Below are the code and all the weights of a small trained network. Each question names an input and a class and asks about switching units off, where a switched-off unit gives its printed mean instead of its output.

import numpy as np


def w(rows, s, z=0):
    codes = np.array(rows[::2]) - 128.0
    scale = np.full(codes.shape[1], s)
    scale[-1] = z or s
    return codes * scale


def f(y):
    return np.maximum(y, 0)


def log_softmax(a):
    a = a - a.max(-1, keepdims=True)
    return a - np.log(np.exp(a).sum(-1, keepdims=True))


def net(x, mask):
    res = np.array(x, float).reshape(1, 8) / 4 @ E
    y = f(res @ A[0][:, :-1].T + A[0][:, -1])
    res = res + np.where(mask, y, B[0][:, -1]) @ B[0][:, :-1]
    return log_softmax(res[-1] @ U[:, :-1].T + U[:, -1])


A, B = {}, {}
E = w([
[139,130,133,160,130,47,132,159],'x0',
[81,173,141,127,10,197,99,179],'x1',
[57,154,137,91,47,154,62,186],'x2',
[128,124,135,175,119,50,137,164],'x3',
[173,155,135,192,92,161,210,115],'x4',
[101,121,123,83,124,155,82,123],'x5',
[83,119,127,103,143,61,75,160],'x6',
[77,122,128,88,121,83,103,164],'x7',
],0.013)
A[0] = w([
[53,99,128,30,125,182,32,142,11],'n0',
[127,106,130,159,52,122,131,162,55],'n1',
[215,99,122,145,216,195,183,96,117],'n2',
[143,100,136,119,221,5,121,138,62],'n3',
[132,99,119,136,181,29,106,112,105],'n4',
[92,131,117,147,143,128,133,103,2],'n5',
],0.019,0.0047)
B[0] = w([
[94,127,125,31,122,210,62,109,250],'n0',
[119,119,124,172,40,91,131,170,169],'n1',
[213,115,154,97,121,192,190,2,247],'n2',
[101,128,102,156,238,43,120,183,253],'n3',
[117,130,127,163,205,69,108,160,223],'n4',
[140,96,132,118,132,137,129,151,130],'n5',
],0.012,0.03)
U = w([
[48,147,147,70,99,188,91,165,253],'0',
[97,116,130,167,206,44,147,172,79],'1',
[179,119,181,170,133,147,216,79,25],'2',
[95,182,173,249,1,114,183,219,99],'3',
],0.0077,0.00072)

Each question gives the input, the list of numbers given to net, and the class t.
The units are the neurons (one row each of A and B). Each row of codes is followed by its name. A weight is (code - 128) times the scale printed after its matrix; where a second scale follows, it is the last column's (A, B and U).
mask holds one flag per neuron, in row order. A switched-off neuron (its flag False) gives its mean, the last column of its row in B, instead of its output. The means were averaged over made-up inputs and are rounded, as every weight is.
A unit's drop is (log p(t) with every unit on - log p(t) with that unit switched off) / (log p(t) with every unit on - log p(t) with every unit switched off).
unit that matters most: the unit with the biggest drop
k most important neurons: the k neurons with the biggest drops, biggest first
drop of u: that unit's drop, to one decimal
input [-8,3,-3,8,-8,1,2,4], class 0: unit that matters most => n0
input [-1,-8,7,-1,-4,0,-5,1], class 0: 2 most important neurons => (n0; n3)
input [-2,6,-6,4,-7,-2,-6,0], class 2: 4 most important neurons => (n0; n3; n4; n1)
input [-3,1,-1,7,8,-2,-4,6], class 3: 2 most important neurons => (n2; n1)
input [1,1,2,4,-3,-1,-3,8], class 0: 3 most important neurons => (n3; n0; n4)
input [4,1,-2,-4,-5,-1,-7,6], class 0: 3 most important neurons => (n3; n2; n4)
input [-3,2,-8,2,0,8,-3,6], class 2: 2 most important neurons => (n0; n3)
input [-5,5,0,6,7,5,6,-4], class 3: drop of n0 => 0.1
input [5,-8,3,-4,0,-2,-4,-4], class 2: drop of n2 => 5.5
input [6,-4,8,-2,5,2,-6,3], class 3: drop of n3 => 0.2
input [7,2,7,-5,-3,-3,-7,-8], class 3: 2 most important neurons => (n0; n2)
